[[-12.5  -2.6 -31.0 -24.6   5.8 -32.4  56.4 -14.3 -23.4 -21.0 -26.9  -9.6
   30.3  57.8]
 [  9.1 -22.1  -7.9  24.8 -14.1   3.8  48.6  13.3  -7.0  -3.5  -9.6 -55.3
   37.9  54.2]
 [  2.6  -2.4   0.4  28.6  -5.1  19.8  21.8  12.5  15.0   7.8  20.9 -25.0
   29.5  30.7]]
->
[[ -2.6 -31.0 -24.6   5.8 -32.4  56.4 -14.3 -23.4 -21.0 -26.9  -9.6  30.3
   57.8 -12.5]
 [-22.1  -7.9  24.8 -14.1   3.8  48.6  13.3  -7.0  -3.5  -9.6 -55.3  37.9
   54.2   9.1]
 [ -2.4   0.4  28.6  -5.1  19.8  21.8  12.5  15.0   7.8  20.9 -25.0  29.5
   30.7   2.6]]

[[ -5.0  56.0  54.6 -58.7 -57.7 -62.3 -58.1  56.2 -56.0 -54.0 -50.8 -54.1
  -63.9]
 [ 58.4  43.7 -61.5 -58.6 -55.8  55.5 -61.0  58.7 -58.5 -57.2 -50.6 -61.4
  -60.5]
 [ 47.1  57.8  62.9 -32.1 -50.7 -60.6 -62.7 -65.7 -49.9 -52.2 -62.4 -61.1
  -58.1]
 [ 60.2  64.6  56.1 -55.8 -58.9  64.1 -61.6  60.9 -52.2 -52.0 -51.8 -61.0
  -59.7]]
->
[[ 56.0  54.6 -58.7 -57.7 -62.3 -58.1  56.2 -56.0 -54.0 -50.8 -54.1 -63.9
   -5.0]
 [ 43.7 -61.5 -58.6 -55.8  55.5 -61.0  58.7 -58.5 -57.2 -50.6 -61.4 -60.5
   58.4]
 [ 57.8  62.9 -32.1 -50.7 -60.6 -62.7 -65.7 -49.9 -52.2 -62.4 -61.1 -58.1
   47.1]
 [ 64.6  56.1 -55.8 -58.9  64.1 -61.6  60.9 -52.2 -52.0 -51.8 -61.0 -59.7
   60.2]]

[[ -2.4   5.4   5.3  13.3   3.9  -3.6  -1.4  -9.2]
 [-18.6  26.6  -1.4 -11.5 -18.2  -4.0 -12.0  11.0]
 [ -7.3 -29.0  54.0  29.2  22.4   9.1   0.7   0.6]
 [ -7.6 -11.1  20.6  51.3  -3.8  -9.9   1.4  -1.2]
 [  8.5 -22.2  43.4   5.7  11.6  -3.4  -7.1  -5.0]]
->
[[  5.4   5.3  13.3   3.9  -3.6  -1.4  -9.2  -2.4]
 [ 26.6  -1.4 -11.5 -18.2  -4.0 -12.0  11.0 -18.6]
 [-29.0  54.0  29.2  22.4   9.1   0.7   0.6  -7.3]
 [-11.1  20.6  51.3  -3.8  -9.9   1.4  -1.2  -7.6]
 [-22.2  43.4   5.7  11.6  -3.4  -7.1  -5.0   8.5]]

[[  5.3 -47.8  26.2 -33.4 -30.7  -0.3 -31.0  42.8  18.4  32.2 -22.2]
 [-42.7  50.0  36.9 -30.4  37.6 -21.4  10.4  47.4   5.8  16.7   4.2]
 [ 44.6  29.0  24.7 -12.4  -4.5 -45.7 -38.7 -18.8 -29.8   2.7 -24.5]
 [-41.4  24.4   1.4 -49.6   1.9  34.7  36.4  35.4  10.7  23.6  21.3]]
->
[[-47.8  26.2 -33.4 -30.7  -0.3 -31.0  42.8  18.4  32.2 -22.2   5.3]
 [ 50.0  36.9 -30.4  37.6 -21.4  10.4  47.4   5.8  16.7   4.2 -42.7]
 [ 29.0  24.7 -12.4  -4.5 -45.7 -38.7 -18.8 -29.8   2.7 -24.5  44.6]
 [ 24.4   1.4 -49.6   1.9  34.7  36.4  35.4  10.7  23.6  21.3 -41.4]]

[[  1.4 -31.9]
 [ 29.7  12.5]
 [-43.2   2.3]
 [  5.6 -42.0]
 [ 34.7  48.4]
 [ 29.6  34.1]
 [-29.7  49.6]
 [ 17.1  14.6]
 [ -1.9  26.9]
 [ 37.2   6.1]]
->
[[-31.9   1.4]
 [ 12.5  29.7]
 [  2.3 -43.2]
 [-42.0   5.6]
 [ 48.4  34.7]
 [ 34.1  29.6]
 [ 49.6 -29.7]
 [ 14.6  17.1]
 [ 26.9  -1.9]
 [  6.1  37.2]]

[[-16.6  -7.1 -30.1 -14.9]
 [ 38.5  -2.0  29.5  -2.0]
 [-58.9  21.6  19.6  64.2]
 [ -0.4  -0.5 -12.7  -0.5]
 [ 13.9  -2.4 -15.1  -4.6]
 [-24.4  -0.6 -17.6  -8.1]
 [-26.0  -1.6   1.3  -4.0]
 [-32.4  -5.8 -19.4  -7.4]
 [-13.5  -2.3   8.4  -7.0]]
->
[[ -7.1 -30.1 -14.9 -16.6]
 [ -2.0  29.5  -2.0  38.5]
 [ 21.6  19.6  64.2 -58.9]
 [ -0.5 -12.7  -0.5  -0.4]
 [ -2.4 -15.1  -4.6  13.9]
 [ -0.6 -17.6  -8.1 -24.4]
 [ -1.6   1.3  -4.0 -26.0]
 [ -5.8 -19.4  -7.4 -32.4]
 [ -2.3   8.4  -7.0 -13.5]]
